Here is a tiny trained network, its code and every weight. The questions are about switching its units off for an input and a target symbol, where a switched-off unit gives its printed mean instead of its output.

import numpy as np


def w(rows, s, z=0):
    codes = np.array(rows[::2]) - 128.0
    scale = np.full(codes.shape[1], s)
    scale[-1] = z or s
    return codes * scale


def f(y):
    return y / 2 * (1 + np.tanh(0.7978845608 * (y + 0.044715 * y**3)))


def softmax(a):
    e = np.exp(a - a.max(-1, keepdims=True))
    return e / e.sum(-1, keepdims=True)


def log_softmax(a):
    a = a - a.max(-1, keepdims=True)
    return a - np.log(np.exp(a).sum(-1, keepdims=True))


def net(x, mask):
    ids = ['βλμξσψ'.index(c) for c in x.split()]
    T = len(ids)
    res = E[ids] + P[:T]
    u = 0
    for l in range(2):
        q, k, v = (res @ M[l].T for M in (Q, K, V))
        z = softmax(np.where(np.tri(T) > 0, q @ k.T / 3**0.5, -1e9)) @ v
        res = res + np.where(mask[u], z, O[l][:, -1]) @ O[l][:, :-1]
        u += 1
        y = f(res @ A[l][:, :-1].T + A[l][:, -1])
        res = res + np.where(mask[u : u + 8], y, B[l][:, -1]) @ B[l][:, :-1]
        u += 8
    return log_softmax(res[-1] @ U[:, :-1].T + U[:, -1])


Q, K, V, O, A, B = {}, {}, {}, {}, {}, {}
E = w([
[250,115,55,131,144,136,157,156,162,138,86],'β',
[161,249,191,135,144,197,157,141,148,58,176],'λ',
[231,141,160,127,162,105,214,120,75,15,11],'μ',
[124,195,195,137,170,182,105,96,163,134,161],'ξ',
[148,204,129,180,93,224,127,237,173,119,49],'σ',
[178,111,212,144,198,75,120,48,79,73,89],'ψ',
],0.015)
P = w([
[172,125,64,71,88,160,131,54,95,155,154],'0',
[101,212,127,84,117,142,193,159,175,220,115],'1',
[138,11,122,70,162,201,153,125,147,94,193],'2',
[132,128,127,77,207,65,139,212,173,162,121],'3',
[174,139,60,126,201,224,78,66,78,124,112],'4',
[47,195,112,196,56,150,110,86,180,205,103],'5',
[134,87,70,136,214,155,138,95,116,85,109],'6',
[132,154,105,123,203,89,113,193,148,234,103],'7',
],0.013)
Q[0] = w([
[143,144,152,140,243,127,166,149,207,142,78],'L0H1',
[117,214,109,157,23,28,129,57,111,219,115],'L0H1',
[206,149,123,143,116,254,76,23,106,108,67],'L0H1',
],0.0088)
K[0] = w([
[177,137,59,254,142,165,32,93,110,93,142],'L0H1',
[185,83,135,11,87,151,217,148,177,147,205],'L0H1',
[55,40,192,207,187,121,111,171,178,63,127],'L0H1',
],0.009)
V[0] = w([
[226,141,76,89,170,168,241,113,124,206,199],'L0H1',
[174,13,191,147,243,13,59,27,87,203,43],'L0H1',
[189,81,37,95,106,100,186,136,66,72,1],'L0H1',
],0.0049)
O[0] = w([
[132,209,148,195,100,46,161,106,177,134,218,254],'L0H1',
[92,127,161,128,96,156,156,197,2,170,228,74],'L0H1',
[182,95,170,165,99,132,17,165,120,44,127,233],'L0H1',
],0.008,0.0078)
A[0] = w([
[216,118,201,145,148,90,203,55,77,124,130,167],'L0N1',
[114,53,106,66,186,181,129,59,91,71,191,55],'L0N2',
[115,159,155,67,203,93,139,228,114,189,182,185],'L0N3',
[70,110,220,127,71,73,129,144,162,184,18,35],'L0N4',
[189,32,118,136,55,35,135,2,74,180,111,4],'L0N5',
[176,68,53,113,197,217,79,42,167,89,247,81],'L0N6',
[98,76,98,147,212,233,187,164,142,129,149,62],'L0N7',
[214,106,52,122,70,127,120,70,83,62,163,194],'L0N8',
],0.0063,0.004)
B[0] = w([
[117,174,100,150,175,160,192,140,201,177,207,223],'L0N1',
[35,70,205,104,139,129,148,117,85,157,115,148],'L0N2',
[150,138,113,173,164,129,157,139,112,179,87,177],'L0N3',
[165,122,40,88,63,105,108,145,136,192,162,133],'L0N4',
[121,121,105,103,68,211,202,91,98,122,146,134],'L0N5',
[214,157,87,133,67,13,73,89,16,129,97,225],'L0N6',
[160,63,147,15,115,150,93,50,97,167,103,146],'L0N7',
[17,226,187,217,115,176,143,158,63,109,255,255],'L0N8',
],0.0082,0.0071)
Q[1] = w([
[80,144,130,153,108,157,189,158,150,163,177],'L1H1',
[95,83,96,122,62,137,104,123,122,55,102],'L1H1',
[167,132,137,61,254,54,114,238,130,130,154],'L1H1',
],0.0093)
K[1] = w([
[55,103,89,101,139,78,187,50,103,25,217],'L1H1',
[105,99,136,112,29,124,184,175,242,183,208],'L1H1',
[151,254,78,168,228,204,85,123,99,208,157],'L1H1',
],0.0065)
V[1] = w([
[196,99,63,107,163,159,70,198,137,157,126],'L1H1',
[68,90,85,136,48,1,59,100,102,213,147],'L1H1',
[32,85,105,224,122,170,188,133,136,87,85],'L1H1',
],0.0074)
O[1] = w([
[160,143,135,93,96,109,109,156,135,126,125,57],'L1H1',
[138,188,173,159,251,219,158,152,141,115,160,1],'L1H1',
[207,147,152,144,124,124,152,101,99,115,103,50],'L1H1',
],0.015,0.008)
A[1] = w([
[113,89,140,172,158,76,172,101,117,187,86,28],'L1N1',
[61,70,146,142,193,168,168,140,125,173,108,3],'L1N2',
[104,140,119,58,124,79,124,121,212,128,136,98],'L1N3',
[64,73,127,168,177,84,145,67,122,112,142,6],'L1N4',
[170,109,106,80,103,139,112,91,125,98,91,9],'L1N5',
[54,99,73,86,158,126,184,156,191,161,123,78],'L1N6',
[134,155,155,157,138,83,152,165,254,177,126,73],'L1N7',
[163,129,103,106,186,203,110,69,125,77,190,56],'L1N8',
],0.0097,0.0047)
B[1] = w([
[166,140,185,193,115,178,153,71,132,181,48,155],'L1N1',
[199,252,139,106,98,201,168,161,113,84,102,154],'L1N2',
[179,204,50,181,92,138,238,141,131,235,113,202],'L1N3',
[171,91,96,95,131,82,148,135,164,64,153,159],'L1N4',
[213,48,208,186,185,243,58,60,73,182,21,197],'L1N5',
[32,84,171,205,134,165,9,86,2,157,82,173],'L1N6',
[164,49,179,25,11,80,115,90,103,118,229,252],'L1N7',
[78,68,92,107,226,112,171,99,123,162,21,160],'L1N8',
],0.0063,0.015)
U = w([
[136,83,186,112,89,95,97,149,105,60,194,231],'β',
[42,44,117,87,160,59,145,113,101,156,112,255],'λ',
[137,93,189,191,132,118,74,80,132,77,91,109],'μ',
[122,37,181,77,98,200,162,136,16,132,156,35],'ξ',
[137,167,76,81,123,37,187,172,139,136,113,179],'σ',
[146,131,134,254,145,115,151,203,132,158,142,33],'ψ',
],0.0058,0.0035)

Each question gives the input, a string of symbols that net reads in full, and the target symbol t.
The units are the heads (3 rows each of Q, K, V and O) and the neurons (one row each of A and B). Each row of codes is followed by its name. A weight is (code - 128) times the scale printed after its matrix; where a second scale follows, it is the last column's (O, A, B and U).
mask holds one flag per unit, layer by layer, with each layer's heads first. A switched-off unit (its flag False) gives its mean, the last column of its rows in O or B, instead of its output. The means were averaged over made-up inputs and are rounded, as every weight is.
A unit's drop is (log p(t) with every unit on - log p(t) with that unit switched off) / (log p(t) with every unit on - log p(t) with every unit switched off).
The circuit of an input: a set's keep is (log p(t) with only the set's units on - log p(t) with every unit switched off) / (log p(t) with every unit on - log p(t) with every unit switched off). Starting from the 12 units with the biggest drops (on a tie, the unit counted first), units are removed one at a time, each time the one whose removal leaves the highest keep (on an exact tie, the one counted first), for as long as the keep stays at least 0.8.
units of the circuit, in order: the units of the circuit, biggest drop first
unit that matters most: the unit with the biggest drop
k most important neurons: the k neurons with the biggest drops, biggest first
k most important neurons of layer l: the k neurons of layer l with the biggest drops, biggest first
input β β ξ β σ β μ ψ, target σ: unit that matters most : L1N3
input λ μ μ β λ ξ ξ ψ, target λ: 3 most important neurons : (L1N6, L0N6, L1N7)
input σ β ξ ξ σ σ, target ξ: 2 most important neurons : (L0N6, L1N7)
input β ψ σ λ β β, target σ: 2 most important neurons : (L1N3, L0N1)
input β β σ μ β λ β ξ, target β: units of the circuit, in order : (L0H1, L1H1)
input ξ β σ σ β ξ, target σ: units of the circuit, in order : (L1N3, L1H1, L0H1)
input μ β β β β β β σ, target β: units of the circuit, in order : (L1N7, L0N6, L1H1)
input σ λ λ β β σ, target λ: units of the circuit, in order : (L1N6, L1H1, L0H1)
input β β μ μ σ β ξ ξ, target σ: 2 most important neurons : (L1N3, L0N8)
input λ μ β λ, target λ: units of the circuit, in order : (L1N6, L1H1, L0H1)
input β σ λ β β ξ, target λ: units of the circuit, in order : (L1H1, L0H1)
input β β μ β μ σ μ λ, target μ: 2 most important neurons of layer 0 : (L0N8, L0N1)
input σ λ μ ξ ξ λ ξ β, target ξ: 3 most important neurons : (L0N6, L1N6, L1N7)
input β ψ ψ μ β ξ, target ψ: unit that matters most : L0H1
input β β λ ψ μ σ λ β, target μ: units of the circuit, in order : (L1H1, L0N8, L1N5, L1N1)
input ξ β μ β, target ξ: units of the circuit, in order : (L1N7, L1N6, L1H1, L0N6)
input λ β λ λ σ μ, target λ: 4 most important neurons : (L1N6, L0N6, L0N1, L1N7)
input σ ξ μ β β σ, target μ: 2 most important neurons : (L0N8, L0N6)
input λ λ ξ, target λ: units of the circuit, in order : (L0H1, L1H1)
input ψ σ σ μ β σ β ψ, target β: unit that matters most : L0N6
input β ψ σ λ β ξ λ λ, target β: 2 most important neurons : (L0N6, L1N7)
input β β σ σ β, target μ: 4 most important neurons : (L1N5, L0N6, L1N7, L1N3)
input μ λ λ μ, target μ: 4 most important neurons of layer 0 : (L0N8, L0N1, L0N6, L0N5)
